Each row was made from one small tree. The marks that hang from a mark follow it in brackets, in alphabetical order. Every link used is in the known rows. Write each row's tree.
Each row is shifted at random along 7 fixed directions that mean nothing.
Known rows:
H{J{A{K S}} U{R{Y}} W}: [  88   94   -1 -114    2  223  -21 -146   91   66   -8  196   17  215
   19  132   82  -69   37  157  134 -153  -31  -89   45  148  -37   -4
  200 -190  -23   13  105  116  173 -172  -82 -197  -65   24  -12  147
  144    8   58 -100  161  -14   75   86   17   -6 -162  -13  108  -32
 -100  -99   39   98  -73 -205  111  106   53]
H{J{A} U{R{S}} W{P}}: [ 103   61  -42  -18   54  285    5 -304   58   67 -100  291  188  140
  -68  124  -26   93 -194   50  131  -33 -131 -177   81   84   97  -41
  105 -292 -159  137    6   17   20  -94 -227 -203 -105  -17   52  169
   66  -15  185  -56  247  -60   84   77  -86  104 -229  121  105   13
   21  -39  -13  285   -5 -410   27  128  176]
R{S{K{H}} U{P} Y{A}}: [-331  -56   14  112 -107 -214   89  286   73    2 -134 -284  283  134
  -27   28 -229   -3 -249  -32   56   47  190   49   16  -80   58  -62
 -249   -3  215  -53 -205 -167   54  134 -130  163 -110  -82  -24   77
   41 -217 -101   85   85  124  -47  100  -18  -14   30    5  -84   47
 -122   81  -33   40  388  119   15 -152  -70]
M{K{H{U{P R}} S{A}}}: [ 186  155  252 -178  -71  230   70 -327  101   95  159  256   -4 -178
 -203  -52  184   13 -249  183   -4  114 -305   39  122 -136   41   41
  125   48    0  140  -28   57  -57  263   22  -25  -25  -36  -52 -113
   93  170  432 -234   -2 -107  -33   -9  -69  280   -3   84  -39  223
  192  -74  148  379 -207 -259  -49   71  198]
Y{A R S{K}}: [-175   19  125  -14 -183 -105  -70  260  186  -26 -267   76 -262  291
  134  457   60 -130  -13   35   70 -424  -32  -62  -18  188  148  189
  -43  -75  425   54  218   91  348   16   98 -212 -104 -391   72 -145
  -84 -280 -137   84 -287  298 -117  162  -66 -140  -75  -34  119 -130
   38   12  -92  -48 -173  -23 -113  -18 -204]
S{A{K{H}}}: [ -47  129   48  -47   25  -81  -44  138  -57   20   18  -41 -115  -40
 -116  -15   52 -103    3    3 -280  -28   81   60   34  -51  -27  -64
   36  115  153  -99  -84    0   38   53  120   36    0    7  -51  -86
   56  -55  -13  -35  -53  -54  -75  -10   56  -82   40  -94  -92   79
  -67  -13  140 -203   55  149  -37 -114  -34]
K{A{S} H J M}: [ -65  -71  173  -17 -239  -70  167  131  -25   40  532   29  -38 -133
  196 -212   40   87 -215  146  284  200   56 -171 -138    5 -110  141
   39  434  442 -228  216  -38  223  124   51  341 -214 -170 -394   -5
  122   23   28  -72 -162  205  -97   73 -215 -122  122   74   84  156
  100  -83  175  209 -406  187  115  -66  -10]
K{A{S} M}: [  79 -159  -56  150 -102  -97   54  311 -111  -24  136 -139 -161  -30
  267   13   22  -99   72  -64   17  204   48 -127 -185  -78 -165  -55
  -74  113  114  -68   40  188   17 -223   21  261   61  130 -369  -53
 -113  224 -125  -17 -133  204   54   33  -48 -242   35  -26  164 -184
 -133  -31 -180  103 -238  239  143  -47   14]
J{A H U{R}}: [  59 -252 -292   13  -55 -207 -159   24  209   46  322 -164  168  331
  292  293  -42 -370 -374  -49 -133  -27 -134  539   14  -18  -92  104
  352 -219  256   12  117  299  136  -43  -22 -269 -133   66 -122  194
 -383   38  -61   29  164   40   28  312   -5  -74  -32   40  -49  111
   76  -81   36  182  -18 -123 -407  130 -289]
J{H{U{R Y}}}: [-113  152  -46 -162   64   12    0 -266   52  130  380   33  309   63
  -97   -9   91 -135 -166  157   55  -89  216  378  241  -59 -123  -12
  276  185  119 -165  -10 -161  265  233   91 -102 -157  166  134  340
  125 -126  142  -84  301 -194 -149   12   30  128    5  -11 -117  287
   -4 -133  465 -209  150    0 -121  -96  -27]
S{A K{J M{H}} Y}: [ -42  140  118  156 -189   42  -82  212  -27  -24  -83  -47 -270   17
   -7  -16  131 -102  -97  134 -298   48   73 -251 -141  -29  -16  -55
  -48  145  245  -55   -7  107   11   42   27   72   -5 -106  -97 -390
   54 -104 -148  124 -272   59   89   65  -42 -220  -35  -22   -1   -9
  -49   -1 -182  -99  -26   93    8  -26    1]
J{A{S} H{W}}: [ 100   10 -149 -125 -101  259  -59 -573   65  -15  -65  355  339  506
  191  303  103 -103 -338   27   60 -290  -71   17  178    5   75  107
  238 -475 -100  267  237  115  183 -170 -204 -448 -223    3  356  366
   62 -184   87   64  239  -62  -63  235  -52  323 -342  171    2   58
   82 -133  -51   77   24 -565 -184  213  181]
R{S{K{H}} U{Y{A}}}: [ 105  -26  128   23 -173 -104   92  192   81   64  -53 -203  -65  -86
  -54   14   47 -103 -153   64  164  199 -148   73  -51  -35 -121    9
  -51   71  114  -50 -101  137  -35   54  -28   87   71   48 -310 -145
 -100  147  126 -141  -21  134   54   52  -55   -3  108  -29  -27   44
   84  -33  -56  304 -167   71   86   37  -49]
P{R{S{K{J M{H}} Y{A}}}}: [ 154  160  234 -235  -30  130  -28 -211   78  151  264  177   42 -245
 -321  -80  148  -61 -211  147  -92    2 -198  396  175  -17    8  -20
  299  109  122  -50 -119    4   16  395   94  -82  -99   35  -42 -131
   38  159  479 -231  130 -238  -43   30  -47  -16   62  -35 -143  409
  200 -121  430  113 -140 -134 -133   45   20]
W{J P{R{U}}}: [ -70 -157   -5  125 -131  162  107  -82   63  101   37  -33   54  232
   70  201  -30  172  -32   67  341  130  106  -56   40  121  -49  172
   21  184   53 -221  191 -113  281  102  -99    5 -110  -88   73  288
   28 -129 -186  143  -64  279  104  104 -114   55  -46  137  209  -89
  174   15 -111  157  -83  -83   91  169  -14]
K{A H J S}: [-129  -76  -14  200 -263   19  153   76 -143  -24  345   -2   68  187
  402 -184  -39  180  -78  154  221  268  282 -442 -143 -173 -147   32
 -258  237  225 -103  160  -97  220    6  -20  398 -258   15 -147  270
  128  -76 -208   69 -158  308  -41   79 -195   70  -96  137  260 -154
  -60  -30 -131   68 -155  176  256 -143  146]
J{A{K} U}: [ 290  -91 -265    9  -78  -40 -258  158  130  -50 -132  -44 -220  205
  170  328   54 -388  -42 -134 -196 -156 -253  247  -62   17    0 -103
  276 -471  -16  175   44  530 -189 -341    7 -196  147  117 -179  -91
 -289  341   67  -95  -35  -74  213  216   78  -59 -151 -125  -19 -102
 -167  -69 -218  123  -72 -104 -185  148 -127]
H{U{P R} W}: [-205   25 -133  305  165  -90  -86  487   24  -64   63 -301 -103  -22
  181   50 -176  -51  302   16 -193  -44  185  -42 -141  -89   74 -225
 -333 -121  -31  -57 -211   57 -118 -180    9  265  101   95 -238   92
  -49   85 -275   72   17   84   93 -171   63 -193  -28  -95  253 -377
 -382   95 -314   74  277  258  131 -260   24]
S{K{H} Y{R}}: [  -2  108  120  -11 -150   50  -45  -46   86   75  169  -28 -109   56
  -18   25  176 -109  -89  177  -27   -4   35  117   38  -14  -95   76
  150  241  269 -118   45   60  162  266  112  -79  -49   -2  -30 -156
   -3  -58    2   33  -71   31    6   27  -20  -11  -10    9   19   80
  107  -73   17  -49 -118   30 -104   25  -67]
H{J U{Y{A{K} R}} W{P}}: [ -50  110 -131  -25   34  238 -165 -208  127    4 -217  329  194  393
  -35  202 -100   27 -229  -24  101 -390   -8 -123  162  180  263  -64
  185 -389   -1  136   73   32   60  -38 -232 -419 -196 -204  177  154
  117 -192   85   66  234 -128   63  153  -69  167 -385   52   39   22
 -117  -21  -44   88  179 -431 -153   80  116]
A{K{H{J U} M S{Y}}}: [-214  -67  114 -152 -191 -101   80   97  200   -9  326   46   53  114
   96  -81  -75   -2 -249  156  149  -63  -53   81  -18   51  154  160
  134  140  383  -40  154    4  117  188  -64  -53 -224 -379 -136 -191
   75 -149  -24   50 -122   90 -101  113  -64   34    3   85  -99  200
   34    7   27  265   -6  -68 -205   -1  -63]
Y{A{K{H M}} R{U{P}} S}: [ 134 -188   60   31 -125  -47  151   30   84   -8 -105 -140   22  139
   56  287   63  -95 -278 -137   51  193 -175   94   11  -53 -105   51
  -44  -63   69   57  -87  112   80  140  -97    2   52  155 -302   82
 -326  100  172  -60   83  263   22  167 -136  -28   40   83  115  -27
  215  -38 -197  502 -288  -72  -58   19   11]
H{J U{P R Y{S{K}}} W}: [-203  177   84   86  194   89  112   25   20   79   99  -60  181  -74
 -149 -104 -107  142   71  194  -21  108  213  -88   68  -78  -22 -150
 -256  114  -33  -87 -264 -258  108  187  -44  135  -87  117  -69  236
  167 -118    1  -29  273  -21   -1 -149   -7   -6   10    4  118  -61
 -170   18   98  101  203   68  144 -241  157]
M{H{U} K{A{S}}}: [ -70  101  -57 -142  -20  -10  -86   37   87  -98  -43  108   72  167
   -1   88   -5 -233 -201  -66 -264 -237  -25  153  114  -90  160  -99
  133 -228   50  136  -20  134  -58  -76  -43 -119   36  -84   11   27
   66    5  123  -91  -34 -157 -127  130   32  176 -106  -65 -149  138
 -159  -32   54   70  188  -98 -147  -73   56]
H{J{A} U{P R} W}: [ -83  -55   52   81  116  -26   48  206   80  145  173 -136  -60  -62
   31   20  -68   25   50  142   46  124   -5  -53 -116   76 -118   59
  -47  146  187 -191  -21    1  203   10   18   50  -11  -35 -259   90
  -31   -9 -147  -61   39  197   48  -39  -25 -248  107   -3  219  -88
    3    6   49  192 -156  117  107  -47 -135]
R{S{K{J M}} U{P Y{A}}}: [ -90  174  224    1 -204   75    5  177  146   52 -147   18 -140  -54
 -100  135   64   18  -33  195  245 -155   -6 -173  -23   49  109  -17
 -142   54  206   14   40   18  105   26   14  164  -42 -238  -50 -159
  206  -23   93  -68 -166   59   55   28  -59   39  -26  -68   16  -19
 -135   -3   -7   98  -19   16  172  -56   59]
Y{R S{A{K{J}}}}: [-151  175  275  -20 -110    3  -38  303  183  -98 -125  120 -341  -26
   -5  277   36  -22  145   97  -11 -347  -97 -156  -66  157  284   78
 -195  -37  299  106   60   22  107   41   90   62  -59 -406  -32 -271
   52 -159   -7   43 -283  151  -32   10  -31 -180   35  -70   68 -100
  -61   66 -122   93  -69  -16   -2  -97  -59]
P{R{S{K Y}}}: [ -84 -329 -126   62 -228  -40  -27   -4  109   94  124 -110  116  611
  349  225  -26  -47 -128  106   79  -12   95  204    7   29 -129  235
  151   25  266 -113  282  109  410   79  -52 -278 -247  -70  136  147
 -169 -201 -389  238  -82  336   -4  277  -25    4 -168  125  164 -112
  114   -8 -215   33  -30  -81 -169  199 -172]
R{S{K} U Y}: [-388 -218  -24  131 -205 -272  195  319   79    5 -117 -382  251  302
  160   45 -199    2 -119   67  215  163  258   -6  -95   14  -81  103
 -214   70  211 -158  -16 -170  223  -15 -149  139  -83 -112   12   86
   53 -324 -383  178  -31  348  -69  131   -5  -97   72   61   -1  -61
  -49   91 -153   29  319  179  108  -20 -198]
P{R{S{A Y}}}: [  47   49  158   -6  -69    7 -138  256  115   68  182    3 -246 -125
  -14   75   44 -106  124  130  -62 -148 -144  196  -49   69   78   20
   66   71  252  -53   -3  167   21  102  130    1  -61 -140 -130 -258
  -60  131   36  -42 -161   25   76    6   30 -233   59  -99   51   26
  -15   -3   19   36  -95   43  -50   29 -131]
H{U{P R Y{S{A}}}}: [-138  226  192   51  -70  134 -121  223  207   83  118   76 -294  -49
   46  232  108  -41  263  288  263 -395   64 -138  -19  117  122   46
  -89  198  319  -61  169   49  247   27  180   78  -91 -286   -3  -63
  189  -51  -90    9 -211   84   91  -83   33  -46  -21 -107  190 -171
 -233    5  -18  -69  -28   75  123  -95  -33]
K{H J{A} M S{Y{R}}}: [ -10  161  117  -44 -187  172  128 -276 -100   66  513  226  222 -129
   51 -240  141   20 -269  234  175  223  172  -91   46 -167 -125  -74
   90  275  179  -65   -7 -155  138  266   33  315 -251  161  -93  133
  203   58  314 -127  126  -90  -80   34 -195   20  -45  112   46  267
   36 -175  337   20 -150    4   88 -124  205]
U{Y{A S{K{H}}}}: [ -60   14 -183   69  -70  -55 -122   -7   -9    5 -163   27  171  428
  125  161  -63 -160 -194  -57  -53 -210  195   88  171  -80  -16  -88
    9 -143  150   71    9   59  160   46  -24 -244 -212   55  143  181
  -51 -164  -67   85  143  -22  -44  193  -12  166 -259  -27  -34  -55
 -164  -56   15 -223  164  -43 -178  -63   37]
W{U{Y{R{S{A}}}}}: [  59 -200  -77  103 -250  -11  -48   73  159   91  -14  -60  -53  360
  250  299   61 -143 -137   67  385  -52  -54   47  -41  192  -87  226
  189   33  259 -144  302  192  267  -58  -62 -217  -92 -164  -75   46
 -141  -84 -198  115  -71  308   87  213 -117  -13  -95   70  162  -92
  140  -44 -193  194 -237 -104  -61  260 -200]
J{A H{U}}: [ 160  116 -143   -6  -19  157  -25 -187  -63   -9   -8   41   -8  111
   94  235  244 -216    2   32  -20  -33   66  -36   16  -88 -189  -94
  132 -169 -175   64   37  158   67 -257   15  -33  129  354   24  237
   -4  127   65 -106   41  -25   55   35   57   32  -91  -11   73  -55
  -82 -135  -60  -99  -63  -75  111    5   92]
Y{A{K S} R{U{P}}}: [ -72  -68  189 -128  -52  -59   19  113  232   -4  -37    0  -33   74
  -76  274  -25  -38 -142  -61   10 -167 -192  191   37  144  171  157
   42  -45  271   25    0    3  116  222  -36 -125  -47 -273  -74  -47
 -124 -111   95   25   23  140  -27  134  -48 -111   89    2   -1  110
  132   42  -22  312  -61 -118 -164   26 -139]
K{H J{A U{P}} M}: [-108  -68  -28  145 -180  -73  122  220  -48   33  412 -215  -81  -25
  300  -13  108  -69  -42  161  194  248  261 -137 -203  -83 -286   19
  -40  342  283 -275  159   22  281  -80  113  465  -30  148 -359  206
   50   89 -168  -48 -191  259   10   45 -117 -179  107   18  203  -82
  -81 -102   18   34 -272  352  226 -149  -52]
R{S{A K Y} U{P}}: [-276  -37  -99  131 -156 -211  -69  331   24   93 -156 -256  105  275
   36   78 -138 -147  -89   49  -89  -29  309   80    6  -81  -55  -75
  -85  119  311 -168 -112  -20  167   31   19   42  -85  -42   80   10
  -16 -221 -287  149  -27  101  -29  120   20  -94  -74  -74  -17  -29
 -207   33    3 -311  330  246  -31 -116 -182]
M{H{U{Y{A}}}}: [  -8   35 -154   53   18  -32  -92   99    1  -69  -13  -90   97  143
   78   47  -19 -221 -116 -103 -128  -99   99  109   45  -83  -14 -156
   38 -119  -16    4  -95  115  -55  -86  -62  -43   46  161  -93  148
  -80   49    1   -9   92  -86   20   78   22   42  -70  -62  -46   12
 -156  -40  -62    2  155   26  -53  -91   26]
H{J W{P{R{S{A}}} U{Y}}}: [-109  -27  -18   95  201 -192   50  305  -18  173  207 -248  145 -274
 -230 -209 -262  -28  -79  -20  -75  298   57  372   46   -1  -74 -122
   -2  195  162 -340 -372 -114  -52  246    5  106  -28   93 -337   86
  -73   71   70 -133  277  -29  -21  -95  -55 -272  181  -78   -9  156
   26   -7  342  124   57  232  -52 -116 -155]
Y{R{S{K}}}: [ -13  -36  123   -8 -135   11   18   96  135    5  -44   -6 -144  145
   92  233   70  -31   29   73  119  -72  -79    2  -41   81   20  136
  -32   18  172   17  124   81  202   12   21  -21  -20 -135  -27  -90
  -74  -55  -71   42 -142  216   -4   78  -29  -60   -5   19  109 -116
   62   10 -156  161 -161  -39    9   62  -68]
R{S{A{K{M}}} Y}: [ -61 -131  128  -90  -20 -200  136   24   37  159   79 -112  322  -97
 -232 -175 -172  -45 -392  -38    9  267  -90  342   96  -19  -69   57
   93  164  254 -120 -213 -135   45  324  -73  -21 -166  -52  -91  -78
  -33  -88  170  -70  273  -20  -89  117  -30 -119  175   24 -244  366
  182   -6  364  123   97    7 -155   63 -155]
W{J{A{K}} U{P}}: [  50   25 -261  132   27  155   60 -167 -130   -9 -257  -50  214  272
  -65  195  -15  -12  -40 -105  -28  199  288  -52  155  -94 -125 -207
  -41 -133 -332  -67 -138 -111    6 -100 -153   58   61  369  123  467
   21  -17  -11   55  257  -28  103   95  -34  179 -179   35   51  -99
 -130  -42  -89  -63  221  -41  129  -17  206]

Write each row's tree:
[  -2  -76  267 -188  -48 -199  146  268  192  143  507 -212 -216 -290
  -95 -132   64  -90 -104  167  139  209 -196  339  -58   83 -145  200
  220  493  449 -309   68   87  175  291  155  102   -3 -163 -526 -262
  -47  139   91 -201 -121  139  -53  -13  -12 -186  343  -56  -81  237
  191  -51  268  366 -395  234  -82    4 -225] | A{K{H{J U{R Y}} M}}
[ 252 -112  -14  -33 -130    0  -75   19   28  138 -123   30 -134  226
   93  304  161 -236  -72  -70  173  -58 -102  139   34  101 -231   92
  234   19  211  -80  141  257  300  -46   94 -181    8  129 -110   81
 -252  130   82 -121   13  180   29  204  -69 -120  -59  -61  147  -53
  135 -137   84   -9 -440   18   10  144 -175] | Y{A R{S}}
[ -21   58  103  234 -129  -34   16  448  -12  -27 -216 -241 -362  -50
  116  122   55 -125  310   80   65   29   87 -235 -181   -8 -116  -62
 -308   81  118  -53  -55  160   31 -186  102  259  138   57 -196 -185
   16   91 -225    5 -286  255  157  -67   71 -241   79 -132  165 -348
 -201   20 -306  -73  -75  289  282  -66  -49] | R{Y{S{A K}}}
[  35  358  252   72   16  129   -2  278  -47 -100  -16   75 -348 -469
 -183 -178   54    4  249  133 -276   96  -71 -248 -102 -176  139 -281
 -330  -24  -68  174 -289   44 -342   20  123  451  170    7 -211 -337
  224  292  262 -222 -221 -149   85 -193   25  -85   83 -155   18  -76
 -276   25  -34   94   36  176  259 -242  232] | M{K{A J S{Y}}}
[  60 -155  227  -33 -278   55  110  183  200   -4  192  -66 -279  120
  200  103   89  -53   83  163  251   68 -124    9 -146  133  -60  229
   33  216  321 -101  225  209  196   61    2   78  -40 -192 -277 -179
  -48   68 -138   71 -220  318  140  121  -46 -168   98   13  138 -116
   54  -29 -279  386 -359   45   49  157  -76] | A{K{J M} S{Y{R}}}
[-113   50 -102  -61    9   58   83 -176  -68  -84  -75   46  202  331
   39   17   16    3 -130    3 -188   51  217  -72  121 -161  -48  -78
  -32  -88 -128   87    6  -98  122  -24  -84  -26  -38  145  146  227
  129 -149  -64   22   25  -17 -134  102   29  269 -150   62  -54  -20
 -109  -19  -28  -61  189  -52    1  -98  189] | M{K{H{J}}}
[ -29  -20  -39 -107 -160  162  102 -436  -39   64   22  167  332  362
   39   11  102   -6 -185  117   99   46  221   42  172  -76 -135   55
  178   77   -7  -19   86 -113  243  126  -95 -191 -181  138  300  240
  117 -203  -11  127  208  -19  -73  133  -38  198 -187  134  -26  114
   36 -108   64 -142   90 -172  -64   97  138] | A{S{K{M} Y}}
[ 179 -127  -55   69   66    3 -242   75  197  141  247  -90   57   27
  -21   31 -182 -112 -194  -83  -80  -33 -217  456  143  -60   63  -65
  137   -3  230   23 -105  246  -77  279   23  -99 -175    8 -160  -39
 -272  260  154  -21  239 -169  219  134   26   30  -59  -71  -28   27
  -58    4   69  226   25  -65 -303   77  -62] | U{P R{Y}}
[ -48  -95   15 -102  -43 -295   53  158    1  132  158 -109  108  -44
 -103 -123 -116 -161 -285  -42  -90  140   10  374  100  -63 -121   15
  149  237  365 -199 -140   -4  100  274  112  -19 -135    3 -201  -21
 -148  -16  132 -129  119   -8 -169  107  -69 -113  124  -62 -158  284
  116  -72  424  -43 -105  206 -218  -80 -206] | Y{S{A{K{H J M}}}}
[ -26  357  222 -101 -129  265  -73  -61  140  -22  330  382  -94 -342
  -96  -89   82   71   18  294  179 -222  -67 -139   15  -25  314 -169
  -10  -23   92  159   10  -19 -124   86   77  359 -171 -215  -42 -142
  320  206  459 -182  -64 -299   57  -77 -122   72  -95  -42   -5  142
 -244  -68  230  151   -1 -111   96 -161  262] | K{J{U{P R}} M S}
[  87 -119 -207   34 -146  155 -123 -168  111  -55 -203  119  115  549
  201  291  -20 -114 -245  -31 -122 -112  -52   28   78  -62   53  -29
  109 -447  -58  250  139  229   52 -104 -144 -225 -101   24  170  170
  -67   13  -21   55    3   21  107  326  -19  238 -323   60   47 -108
  -99  -30 -246  156   99 -297 -147  150   85] | M{K{J{A U{P{R{Y{S}}}}}}}
[ 162  -32  103   -6  -38  116  112 -268  104  272  248   25  185 -215
 -263   27   49   22 -355   78  320  324 -177  354  203    5 -100   90
  253  278  117 -200  -59  -68   76  401  -26  -30  -94   25 -133   90
  -26  120  363 -138  283  -37   50   19 -156  113   73  105  -13  269
  308  -90  325  380 -194 -162 -107  190   18] | W{P U{R{S{K{A M}}} Y}}
[ 156  191  225 -193  -63   66  -70   54  198   91   91  124 -230 -295
 -189    3  133 -219  -96  128  124 -201 -338  194   21  155   85   69
  273   17  186  -92   34  249  -56   10   82 -121  102 -205 -261 -201
   54  205  344 -295  -71 -124   -4  -32  -59  -12  113 -115  -78  246
  151 -125  257  272 -334  -92  -26  107  -99] | M{H{U W{J{A{S{K}}}}}}
[  17 -182  -90   74 -192 -230  -41  405  103   80  235 -236 -207  145
  327    5  -42 -304  -61  108   16  140  -54  229 -141  -81 -203   68
   94   50  383 -162  119  373  130  -99  156  108   12   -7 -391  -12
 -153  233 -144 -176 -236  244  -17  146  -52  -83   32  -93  140 -117
  -49  -97   14  170 -315  291  -22   12 -244] | M{K{H{W} J{A U} S}}
[ 124   36   73    0  -16  -29  -47  131  105  125   56  -27 -165 -214
  -82  -44    3 -114   16   97  160    8 -205  145  -47  156  -29   43
  152   10  108 -166   -4  166  -43  -33   67  -32   64  -83 -268  -80
  -18  186  157 -202   33  -16   52  -47  -88  -97   85  -83   44   68
  123  -87  193  187 -294   38   34  107 -153] | H{W{J{U}}}
[-206    7  -78 -119  -28   63   16 -183   87   58  -15  120  244  356
   47  128  -23  -66 -270   46   81 -214  127   20  117   95   32  121
  213  -67  157 -101  184  -62  332  -45 -111 -269 -136 -170  172  307
  162 -314 -101   31   61   36 -151  152  -49  140 -137   71  -13  133
   53  -66  167  -19   76 -185  -87   46  -46] | M{H{J{A{K}} U W{P}}}
[ 222   84  113 -101 -124  152   45 -286   23  144  319  231  121  -99
  -52  -89  117  -16 -289  101  319   69 -153   81  133   51  -71   81
  275  133  149 -134   77   43   78  179  -18  -67 -162    4 -217  173
   84  127  386 -207  236  -61  -43   47 -215  178  -41   71   38  267
  251 -180  308  288 -385 -185   -2  127   87] | K{A{S} H{W{J U{Y{R}}}}}
[ 160  257  -42   33  -92  202  -89   56  -87 -109   68   98 -232  -79
   68   17  197 -124  144   72    0  -91  123 -198  -45  -77  -32 -279
    5  -79 -129   58   23  201  -97 -273   65  311   92  251 -179  -23
  141  310  178 -150 -120 -175  126  -27  -10  -12 -133 -129   43 -123
 -319 -127  -61  -88 -121  103  237 -138  256] | K{J{H} M}
[ -55  -34  -62  114   -3   80  121   25  -20   20 -174  -51   70  328
  144  135   15    3   47   82  166   66  176 -269  -51   74 -183   -5
 -104  -75  -48  -77   12  -27  260 -135 -136  -91   -6  156 -100  288
   18 -141 -192   26  127  270   35   54  -58  -63 -111   50  252 -220
  -55  -45 -194  122  -88  -12  208  -22   38] | H{J U{Y{A{K} R S}} W}
[-154   20   19  256 -106   39  145  233 -149 -169 -295 -186 -216  207
  175  161  144   48   82   52 -311  219  230 -583 -250 -115  -96  -56
 -369   11 -104   29   11  -27   92 -278 -118  213  150   79  -70 -124
   44 -215 -442  237 -356  354   31    5    8 -171  -36   98  167 -341
 -122   96 -596   32   65  107  249 -113  174] | S{A K{M{H{J U}}}}
[  67 -187 -140   44 -119  -35   -8 -192  -73  132 -114  -40  158  368
   36   87   60 -120 -484  -66 -251  211    3  101   76  -97 -193   81
  261   15  137  -99   70  109  194   70  -88 -301  -90   79   42   16
 -155 -153  -99   88   56   98  -80  233  -96   50 -163  133  -31  114
  240  -71    9   12 -106 -132 -242  174  -31] | S{A K{M{H{W{P}}}}}
[-223   12  245   45   28 -336  110  575   27   29  527 -244 -116 -620
 -113 -369 -148  -11 -201   42 -105  276  -47  102 -207    0   25  -24
  -82  458  494 -292 -186 -120  -85  287  111  477  -19 -248 -620 -314
   34   88  122 -174 -122   33 -103  -82 -134 -463  425  -90 -104  338
   44   34  368  259 -142  421    7 -262 -211] | K{A J M{H{U{Y}}}}
[ 157  196  344 -123   13  295   54 -217   73    0  152  220  -52 -358
 -294  -29  160  145  -48  134  -44   24 -281   30   49   35  151  -28
   31  -56 -106  128 -132  -74 -155  300  -33   65  -33  -21  -58 -189
  140  165  448 -146   59 -143  101  -67  -34  -61   89   39  -32  224
  159  -19   64  344  -85 -271   44   54  200] | P{R{Y{A{S{K{J M}}}}}}
